In the rows, zero is written as 128.
Facts:
plestu: nenos 460; kledras j; gutom puplas tenu sorul barek; larer klobo
gigrum: nenos 64; kledras c; larer ginim suzim
kluplan: nenos 64; loten loko; gutom niklam; larer tenu sife
kleklok: nenos 64; kledras e; larer puplas
trufabos: nenos 64; gutom florol stumer bredrik grupla rodas ginim niklam geve loko
tesko: loten plepi
drogoza: loten zonis; larer klagrem
suzok: larer grupla
ledar: nenos 64; kledras k
gazur: nenos 64; kledras f
dogunes: nenos 460; kledras a; gutom lafem skepu plema; larer sagrer
mezo: nenos 64; kledras i
dritrok: nenos 460; kledras a
dalak: nenos 460
flipek: nenos 64; kledras d
reple: nenos 460; kledras d; loten flakla
plegron: nenos 460; larer mebros
muban: nenos 64; kledras h; larer lomi sife
ruste: gutom puplas flograk dalak stubrus gruman
flebaflo: nenos 64; kledras h; gutom stagiklu gruman
pere: nenos 64; kledras f; loten drogoza; larer niklam
lafem: nenos 460; kledras j; larer sife
megi: nenos 460
fegrik: nenos 64; larer klebrom
lofli: nenos 64; kledras b
zenil: nenos 64; kledras c; loten pluvel
kedrul: nenos 64; kledras f; loten flinul
keres: nenos 64; kledras n
skaplem: nenos 64
tivos: nenos 460; kledras d; loten tesko
trigru: nenos 460; kledras n; larer gelol
grefas: nenos 64; kledras h; gutom tugras kaner; larer grupla
flefin: nenos 64; kledras a; loten gruman; gutom plepi fegrik sorul tugras; larer klebrom
dofam: nenos 460; kledras l; loten rilebus
fekim: nenos 64; kledras n; larer nosol muban
ruleflik: nenos 64; kledras g; gutom bozivun plolur sorul skepu; larer ledar kasture loko
plapu: nenos 64; kledras e; larer fatrebo
gigre: nenos 460; larer kaner
zonis: nenos 460; kledras m; loten greki; larer flitre dava
reflik: larer puplas tirar
mebros: nenos 64; kledras b
tugras: nenos 64; kledras b; larer suzok muban
klobo: nenos 64; kledras f
brazalu: nenos 64; kledras f
dapleplal: nenos 64; kledras i; larer bribem
plolur: nenos 64; kledras j; loten retrem
flukul: nenos 64; kledras g; loten barek; larer trufabos
skemiskul: nenos 460; kledras e; larer drogoza studran
vakure: gutom lomi stezu stubrus; larer sorul plestu
brupli: nenos 64; loten zenil; larer rodas
leto: nenos 460; kledras d; loten suzok
suzim: nenos 64; kledras b; gutom brupli; larer stumer
driplisik: nenos 64; kledras e
floterus: nenos 64; kledras b
rilebus: nenos 64; kledras d
fatrebo: nenos 460; loten dava; gutom fegrik trigru; larer tazubon
makar: nenos 64; kledras m; loten niklam
flograk: larer stumer
semur: nenos 64; kledras e; gutom zivek makar retrem
skitus: nenos 64; kledras d; loten trufabos
plamiris: nenos 460; kledras l; larer vakure
mogra: nenos 64; kledras a; loten ledar
klagrem: nenos 64; loten stezu
stubrus: nenos 64; kledras m
zestin: nenos 460; kledras l
betisto: gutom dritrok zonis daklu bredrik stuklebur pere
flakla: nenos 64; kledras k; loten diso; larer tivos
tedram: nenos 460; kledras f
mitrun: nenos 460; kledras l
gelol: loten flipek; gutom leto fleskupur stezu
stezu: nenos 64
voklam: nenos 64; kledras d; loten pimi
fleskupur: nenos 460; kledras d; loten triklo
retrem: nenos 460
gebal: nenos 64; kledras j; gutom pozul; larer skevur
bregrom: nenos 64; kledras i; loten vokla; larer sagrer
vokla: gutom gigre leto
skepu: nenos 64; kledras a
femer: nenos 64; kledras l; larer klagrem
stunul: nenos 460; kledras f; larer kasture luzuk
kasture: nenos 64; kledras a; loten gigrum
stumer: nenos 64; kledras k; loten daklu
fiskin: loten skaplem
flubre: nenos 460; kledras b; gutom lafem muban tivos
diso: nenos 64; kledras g; loten kedrul
triklo: nenos 64; kledras l
guki: nenos 64; kledras k; gutom zivek florol greki tenu; larer stumeplim
kadrus: nenos 64; kledras c; larer klagrem
klukego: nenos 64; kledras a; larer flipek
puplas: nenos 64; kledras c; loten leto; larer ledar
flitre: nenos 64; kledras j
tiflapo: gutom daklu bredrik tenu
stagiklu: nenos 460; kledras d
dava: nenos 460; kledras j; loten reple
bribem: nenos 64; larer drakar
niklam: nenos 64; kledras k; loten skitus
bredrik: nenos 64; kledras a
tazubon: nenos 460; kledras g
skevur: nenos 64; gutom mebros niklam flipek
trofluk: nenos 460; kledras c; gutom skaplem
sife: nenos 460; larer vokla
stuklebur: nenos 64; kledras e; larer reple nosol sigrik zogros
pozul: nenos 64
gruman: nenos 64; kledras f; loten dofam
gabik: gutom fleskupur kleklok fiskin tazubon; larer gazur
zogros: nenos 64; larer puplas
sagrer: larer geve
sorul: nenos 64; larer zivek drakar
plema: nenos 64; larer vokla
tenu: nenos 64; kledras a; larer klagrem
drakar: nenos 460; gutom dava fegrik plolur geve
flinul: nenos 64; kledras i
loko: nenos 64; loten fulo
rodas: larer sagrer
droklo: nenos 64; loten flukul; gutom dapleplal
zivek: nenos 64; kledras c; larer barek
klafer: nenos 460; kledras b; gutom kedrul skemiskul dalak barek niklam flipek; larer mogra
ritom: nenos 64; kledras d; larer flebaflo flipek
kaner: nenos 460; kledras a
greki: loten driplisik
logra: nenos 64; gutom stumer grupla kleklok drogoza tugras barek flakla pere
drodil: nenos 64; gutom skemiskul bredrik drogoza studran fiskin sigrik
klebrom: nenos 64; gutom tirar gigrum flograk
sigrik: nenos 64; loten gigre
nosol: nenos 64; kledras a; loten skemiskul
fulo: gutom skitus stuso mitrun
daklu: nenos 460; kledras k; loten tirar
grupla: nenos 64; kledras g
kladeplo: nenos 64; kledras i
pimi: nenos 64; kledras e; loten sigrik
barek: nenos 460; larer kadrus
plepi: nenos 64; kledras d
studran: nenos 460; kledras b; loten gelol
geve: larer bredrik
luzuk: nenos 64; kledras k
zusker: gutom reple puplas; larer kaner
stumeplim: nenos 64; kledras m

Known rows:
[127 120 111 149  85 136 154 104 137 140 133 162 123 114 114  82 113 111
 119 122 134 127 134 126 136 124 129 114 114 156  94] : mebros
[131 117 128 135 116 134 139 112 131 133 140 160 100 128 133  90 111 108
 132 123 133 146 133 130 120 124 121 147 129 135 132] : skevur
[129 155 131 122 144 129 106 141 125 129 120  86 146 130 121 181 146 149
 147 134 128 112 125 131 126 125 138 125 130 116 121] : plegron
[126  97 139 125 120 124 136 128 135 120 132 169 121 133 146  69 112 120
 106 125 112 156 126 121 116 121  99 138 124 131 131] : gruman
[156  98 154 174 118 111 155 130 120 120 143 147 123 150 157  29 121 112
 132 114 121 140 122 125 100 125 114 150 121 130 167] : flefin
[131 120 129 128 113 139 139 111 134 127 136 157  97 124 136  75 112 108
 125 120 134 141 129 130 122 119 114 148 130 131 132] : klebrom
[130 118 112 144  83 135 155  99 136 137 136 151 112 109 117  83 115 113
 119 117 136 126 128 126 131 122 128 121 118 155  98] : floterus
[130 152 143 115 128 108  92 165 129 149 122  97 154 140 106 222 164 144
 170 136  98 110 122 134 121 136 101 114 146 125 111] : drogoza
[146  91 139 179 104 108 153 144 127 114 137 163 154 150 149  42 125 108
 141 116 108 146 124 122 103 127 112 134 127 132 151] : pere
[148 121 161 121 124 105 137 147 127 141 129 152  73 128 129 112 121 104
 105 117 114 159 116 128 103 140  59 136 124 130 144] : kadrus
[115 140 135 105 157 133  93 127 128 136 126  97 165 134 125 187 153 168
 168 141 113 113 129 132 124 126 137 122 141 121 104] : greki
[130 158 127 132 143 130 110 152 122 125 115  83 148 131 123 176 143 157
 148 129 132 106 125 129 123 126 130 131 126 112 120] : sife
[123 106 124 141 118 128 143 116 133 128 135 177 115 131 132  93 113 114
 141 125 126 155 134 127 120 130 120 128 128 136 128] : loko
[ 99 105 106 108  96 139 139  93 132 122 127 158  89 119 114 134 104 123
 105 133 137 120 128 124 119 123  98 124 137 132 163] : ledar
[136 180 142 135 183 130 108 142 124 133 114 115 138 133 122 196 151 145
 204 126 132 148 130 135 121 134 147 126 122 109  93] : trigru
[128 146 135 101 149 136  87 143 129 134 133  81 156 127 136 176 151 157
 157 138 123 106 127 138 135 119 147 144 141 120 106] : gelol
[122 131 122 129 116 120 116 152 129 121 129  87 195 135 143 130 154 136
 134 135 111  95 124 127 146 128 154 123 153 130 126] : fleskupur
[119 135 131 114 160 129 100 140 124 139 125  90 168 136 130 189 151 158
 165 141 120 117 132 134 137 133 154 121 137 120 107] : ginim
[123 144 133 102 159 131  97 138 126 132 129  80 157 125 131 175 152 159
 150 137 125 109 127 134 137 127 152 127 139 119 115] : naku

Rows:
No name comes twice in this set of rows, the named rows included.
[136 141 116 154 104 126 126 142 132 141 135  89 196 123 127 114 157 137
 155 128 118  97 129 132 147 125 174 112 131 148  75] | studran
[146 126 131 169 106 120 154 126 134 110 131 157 138 133 131  56 123  92
 138 110 125 144 120 122 121 125 133 131 129 132 141] | brupli
[111 105 111 126  91 128 151 107 134 118 136 152 115 121 124  93 115 108
 115 121 132 122 126 124 127 124 116 129 144 134 167] | luzuk
[118 127  99 139  83 137 147 113 143 126 128 168 121 118 115 101 116  98
 130 120 129 139 130 129 137 123 121 123 137 141 108] | stubrus
[139 133 118 145  60 117 158 110 136 150 128 144  92 107  96 117 126  95
 104 114 127 112 119 127 125 133  90 108 127 153 117] | femer
[103 170 100 113 104 140 101 122 133 145 113 101 147 125  84 234 141 149
 132 144 130  86 132 131 141 125 126 103 134 128 102] | skemiskul
[119 123 125 133 123 116 129 141 127 117 133  80 194 127 141 137 158 139
 144 129 117  92 120 126 138 130 165 122 153 129 149] | tivos
[107  98 106 137  88 127 146 109 135 119 132 168 133 136 123  99 114 105
 121 130 119 133 130 122 125 126 111 121 140 138 154] | niklam
[129  94 121 159  80 117 162 119 136 113 143 146 147 128 142  47 125  98
 130 113 116 120 122 124 124 122 134 135 145 143 160] | voklam
[122 113 115 151  79 133 148 103 125 123 136 149 104 137 118 108 113 105
 119 122 141 110 129 128 120 124 113 136 141 130 178] | guki
[120 160 128  96 159 138  88 129 124 135 112  91 133 123 107 222 141 175
 144 140 132 103 126 131 120 122 119 121 125 111 109] | suzok
[171 145 145 165 107 123 151  91 135 129 140 157 144 132 129  25 123  98
  95 114 127 140 120 118 124 121 154 118 106 143 113] | bregrom
[130 158 113 136 102 130 120 123 128 142 124  75 164 114 104 171 148 153
 124 131 136  75 124 128 140 121 151 108 123 133  97] | plamiris
[117  90 113 167  83 117 164 130 133 113 139 163 154 141 131  69 122  91
 137 123 120 129 129 125 129 133 126 122 148 141 163] | stumer
[148 123 127 186  98 120 154 135 127 121 133 153 121 144 135  61 121  99
 150 111 124 140 128 130 117 125 118 144 127 132 138] | kluplan

The same things again, as new rows of numbers:
Known rows:
[180  88 131 116  97 126 125 140 147 157  90 108 184 122 109 111 132 120
  87 191 148 139 105 133 125 112 112 121 151  79 186 194] : sife
[172  95 121 121  99 116 115 144 138 147  98 107 183 134 137 123 120 119
  97 173 150 141  99 116 137 115  94 115 152  69 181 201] : skemiskul
[179  96 126 124 101 122 114 153 139 149  97 106 173 124 124 121 121 117
  89 181 147 151 102 129 136 109 108 116 153  78 179 200] : plegron
[175  92 127 116 100 131 101 156 139 148  86 104 185 122 126 107 126 103
  83 184 150 138 100 133 124 110  92 113 151  83 178 204] : plestu
[187 103 131 122 111 138 119 157 152 149  89 107 150 126 132  96 120  99
  91 208 151 182  84 146 140 103  99 126 168  78 194 211] : stunul
[175 121 133 117 125 124 113 132 135 160 110 131 167 140 119 110 126 126
 111 190 152 156  78 131 122 117 104 135 148  90 185 213] : zivek
[165 132 110 111 105 140  82 146 143 158 118 136 189 166 124 136  78 116
 131 195 160 161  54 141 156 108  97 149 144  84 177 207] : kadrus
[186 106 119 170 137 127 139 148 132 150 137 129 141 106 101 133 114 146
 138 207 138 202 123 155 134 103 155 140 144  74 176 173] : grupla
[212 143 142 138 118 119  95 175 114 142  99 114 171 117 150  78 118 138
 122 184 155 156  75 121 131 121 124 149 157 100 158 193] : zenil
[199 133 134 133 121 109  98 164 105 140  98 120 179 120 157  80 127 139
 128 176 162 150  87 113 125 131 109 139 151  94 157 186] : plolur
[163 122 119 109  95 114  79 143 120 148 112 133 210 156 123 151  90 122
 117 156 150 105  75 104 134 127  92 134 122  88 166 212] : femer
[173 112 128 130 126 116 109 136 124 156 117 127 172 129 120 120 125 127
 116 181 147 153  99 128 120 120 108 129 142  89 178 205] : fegrik
[177 108 128 147 130 124 104 160 116 149 117 131 160 114 142 106 115 120
 124 184 145 155  96 137 115 112 109 139 136  79 173 207] : rilebus
[181 113 126 140 129 115 118 153 112 140 115 134 160 124 130 114 115 126
 125 175 147 154  97 124 126 125 106 134 140  83 177 204] : stezu
[172 110 126 144 124 100 107 149 100 137 123 133 175 120 132 138 117 131
 120 153 142 127 117 105 116 128 108 121 123  82 162 205] : bredrik
[207 132 141 154 115 107 103 166 114 154 106 115 171 115 173  88 122 153
 131 185 153 140  78 117 118 118 142 154 149  80 146 189] : sigrik
[185 121 131 136 135 135 113 163 129 139 111 134 143 125 132  88 113 106
 123 199 154 183  80 153 127 112  97 145 153  92 189 216] : brazalu
[190 172 135 158 146 133  64 154  88 148 124 146 168 110 140  85 124 149
 153 183 153 145  77 136 102 147 139 168 118 137 138 177] : gelol
[155 146 129 136 155 138  90 111 105 167 132 164 165 124 102 105 131 132
 143 185 143 139  80 145  91 144 118 151 116 131 173 193] : reflik

Rows:
No name comes twice in this set of rows, the named rows included.
[153 150 126 141 159 129  94 108 102 163 137 162 155 128 118 113 130 140
 148 180 145 149  81 141  96 147 118 148 117 127 172 204] | flograk
[218 146 147 149 123 123 102 175 125 158 100 113 152 120 180  65 125 141
 128 210 160 174  61 134 124 109 133 164 166  87 157 199] | gruman
[150 160 123 144 162 127  70 104 100 166 140 152 145 133 133 129 134 141
 136 175 141 171  92 130 101 148 114 135 123 135 157 217] | geve
[175 101 118 120  92 123 118 141 151 156  97 107 182 138 130 129 112 124
 102 186 149 151  89 126 142 113 105 121 156  66 183 196] | barek
[210 136 135 146 119 108 106 166 109 143  98 113 178 116 152  88 125 148
 131 180 161 151  89 116 128 128 132 146 148  88 154 179] | loko
[146 166 124 144 164 127  56 100 100 171 146 145 135 138 142 145 144 140
 128 171 140 182 101 125 105 147 115 123 128 140 147 232] | rodas
[188 174 136 159 147 127  72 148  86 148 125 148 165 112 145  84 124 152
 156 180 152 147  71 131 101 152 138 167 126 135 139 178] | tesko
[177  92 127 129  99 121 123 145 143 157  96 107 168 123 140 120 122 124
  93 182 141 146  95 125 131 108 111 121 151  62 177 203] | gigre
[193 147 135 128 116 112  69 147 112 158 106 103 180 127 152 119 142 142
  97 178 150 169 104 106 130 129 125 122 152 113 136 203] | bregrom
[150 149 129 135 153 145  75 117 108 165 135 160 169 121 102 111 131 127
 136 187 144 143  84 150  87 139 121 151 113 139 168 200] | vakure
[179  88 128 137 102 127 116 175 129 127  94 110 170 109 121 113 112 106
  93 180 142 146 108 135 129 106 105 124 145  79 178 203] | drakar
[173 106 135 118 123 125 119 132 130 167 106 131 184 123  98 102 139 123
 104 193 149 134  94 140 105 117 116 131 140  97 185 196] | zogros

Now the same things, written a new way:
Known rows:
[120 117 125 143 133 135 151 107 137 109 157 137 146 132 143 119 142 152
 122 117 156 110 127 130 136 125 132 112 137 135 108 127 133 135 127 117
 122 137 128 113 140 131 134 123 136] : fulo
[138 154 130 129 116 117  89 146 130 114  94 130 132 133 127 132 132 107
 142 137 106 141  91 135 142 134 136 154 116 120 148 124  96 125 139 139
 143 124 128 143 112 122 144 136 114] : flinul
[ 92 108  94 139 140 132 197 103 157 107 190 120 159 104 144 112 137 150
 137 119 167  93 156 131 123 159 111  97 136 137 120 151 165 135 119 108
 108 160 149 118 158 128 131 104 129] : dalak
[ 93 104 103 154 127 136 171 111 159 109 219 149 138  91 183 122 128 157
 123  99 155  79 129 137 114 143 128  99 108 154  98 125 169 140  92  93
 102 183 119 105 163  80  90 107 114] : klafer
[128 130 150 144 122 134  90 125 133 113 109 134 139 156 138 121 137 137
 119 122 109 138  80 124 148 102 133 143 129 136 129 107  94 127 137 127
 141 111 110 125 112 136 139 140 133] : drodil
[113 118 122 126 129 130 153 112 146 111 151 126 150 123 127 124 138 148
 135 127 147 112 131 131 122 134 127 123 141 136 120 144 146 131 129 122
 123 134 134 124 136 130 140 123 122] : pluvel
[137 138 141 135 119 118  99 142 128 121  90 120 140 145 123 130 127 115
 134 146 104 134  98 124 135 109 130 155 133 134 144 134 105 123 148 138
 146 112 117 135 110 129 149 140 122] : kadrus
[141  92 140  88  91 128 128 110 158 158 145 145 153 123  70  88 116 129
  57 172 126 184 191 126 104 178  79  74 101 165 105 116 164 175 102 127
  98 103 119 115 186 150  75 143 130] : greki
[118  99  87 117 151 108 210 116 115 137 181 118 104  83 136 141 135 125
 122 131 166 119 205 137 114 172 130  72 127  97 135 124 163 139  85 130
  97 131 137 134 143 142  87 114 138] : fleskupur
[113 125 150 126 121 130  94 129 133 116  92 127 139 148 125 120 139 130
 136 134 105 146  93 117 141 114 131 157 135 137 138 131 102 119 134 124
 142 105 115 130 116 135 140 136 119] : stezu
[ 92 120  82 105 125 175 171  87 149 104 193 138 170 102 141  98 146 162
 153  95 158 107 167 129 121 166 114  85 133 131 125 164 171 119 173 121
  96 158 156 105 138 137 130  87 145] : tazubon
[150 145 125 142 115 108 100 145 115 125  82 118 134 138 122 137 120 102
 137 161 117 132 105 113 139 113 137 145 123 127 155 130  95 120 151 147
 155 118 114 133 110 116 147 138 135] : tenu
[129 138 141 137 121 122  96 138 127 115  92 121 139 146 121 124 130 118
 135 145 106 136  98 120 142 111 130 154 131 136 144 129 100 123 145 140
 146 113 116 136 114 130 152 140 124] : zivek
[124 122 137 147 122 132  85 118 132 142 117 118 148 164 128 126 126 129
 107 115 113 111  58 123 143  96 114 150 130 133 119  95  83 147 133 131
 128 125  98 152 112 124 147 142 116] : skevur
[125 138 133 122 119 150  86 112 127 140  99 132 135 144 104 118 118 134
 144 130 108 150  86 116 139 119 126 160 125 125 135 133  94 118 167 137
 137 134 115 144 110 120 153 122 121] : flitre
[109 130 161 125 118 147  80 126 141 122 114 141 120 133 129 122 125 147
 147 127  94 162  78 125 125 120 143 165 115 144 125 132 109 110 142 125
 132 137 109 139 105 107 129 131 104] : lofli
[132 138 138 135 117 122  96 140 127 123  93 122 132 137 119 127 124 120
 139 148 108 140  94 125 132 113 135 154 122 130 141 130 103 120 149 145
 145 118 111 140 108 120 144 138 123] : kladeplo
[133 145 139 138 114 132  85 136 128 125  97 132 126 134 121 123 115 122
 144 142 107 143  95 118 135 113 137 162 118 138 139 132 106 116 153 134
 147 130 114 131 115 107 140 134 122] : muban
[124 108  94 111 152 129 196 118 111 159 173 128 102  94 128 137 116 125
 124 106 164 101 209 130 108 157 116  81 138 109 117 133 179 136  99 112
 105 140 152 116 157 130  90 108 140] : daklu

Rows:
No name comes twice in this set of rows, the named rows included.
[103 104  75 146 140  97 216 111 137 100 190 111 139  81 148 130 147 142
 138 154 170 106 164 132 118 171 134  84 122 111 146 141 154 134 112 138
 107 163 127 133 135 126 125 108 142] | stagiklu
[154 144 141 151 125  94 105 162 124 124  84 117 129 139 127 136 115  97
 140 170 116 128 101 113 137 108 136 150 115 131 151 128 107 116 130 145
 162 123 114 132 122 109 145 148 126] | klukego
[114 113  83 153 137 120 195 108 142 108 188 128 155 111 152 115 136 144
 122 120 181  88 163 128 137 149 124  83 130 131 117 129 152 137 119 112
 117 165 147 105 159 130 130  99 154] | trofluk
[132 120 136 139 133 105 121 137 110 119 103 105 111 130 129 144 130 127
 142 162 105 144  99 126 123 105 149 145 125 112 156 123  99 113 139 159
 136 112  88 151  82 131 140 147 132] | rilebus
[146 127 164 113 134 143  86 137 104 156  96 139  97 159 122 140 126 123
  97 102 100 154 131 129 136 101 126 135 141 121 113  96 110 130 115 126
 129  79 121 125 116 151 109 147 139] | droklo
[125 118 132 104 138 137 150 122 122 148 144 133 117 127 115 133 134 132
 117 104 143 122 168 137 115 143 121 112 143 116 111 129 155 139 106 114
 110 110 145 124 148 141 107 133 120] | fiskin
[195 150 154 142 139 108 106 172  86 163  87 122  76 140 137 158 106  97
  95 134 109 136 152 135 120  68 151 139 124 124 118  91 123 130 108 145
 151 105 129 116 119 133 118 146 156] | flefin
[145 137 112 137 116 116  99 130 112 134  87 116 140 145 105 135 117 106
 141 153 122 130  99 113 144 116 129 140 122 117 158 126  84 125 165 154
 147 120 110 142 109 119 152 135 137] | bredrik
[131 129 150  97 131 143  89 122 111 163  92 125 107 147 100 134 125 122
 110 104  94 152 125 129 122 121 120 150 149 120 122 118 109 139 124 129
 124  83 130 148 111 148 128 138 118] | klagrem
[116 121 134 134 128 124 154 130 148  99 153 132 150 123 138 124 140 143
 141 135 146 110 130 134 121 134 126 121 131 141 123 148 156 124 120 118
 127 139 135 115 142 126 132 130 117] | reflik
[127 140 163 132 121 121  95 151 143 103  99 127 135 145 142 121 135 131
 136 142  91 141  97 125 131 106 128 158 129 145 135 138 124 112 136 131
 144 108 117 127 112 131 142 147 119] | plema
[148 195 146  75 132 144  49 169 133 133  98 164 103 130 134 147 161  79
 119  57  94 164 104 172 163 194 115 161 119  92 126 101 106 151  94  99
 123  94 190 169 137 163 112 136  79] | diso
[124 144 173 133 119 143  84 142 144 112 117 144 109 129 145 123 122 145
 142 130  86 168  81 135 115 109 147 167 108 152 118 128 125 107 134 128
 135 144 113 128 109 113 130 132 110] | tugras
[168 134 167 100 113 134  76 159 119 175  88 145 102 141 100 122  98 100
 112 155 100 175 145 112 125 124 108 119  94 129 128 113 136 116 126 132
 138 109 121 117 149 123  91 153 125] | pere
[132 110  91 171 157  65 234 137 138 113 197  98 108  78 150 140 128 134
 146 188 187 118 163 128 117 159 140  85  99  97 147 125 153 121  86 151
 115 202 123 143 144 119 123 114 132] | trigru

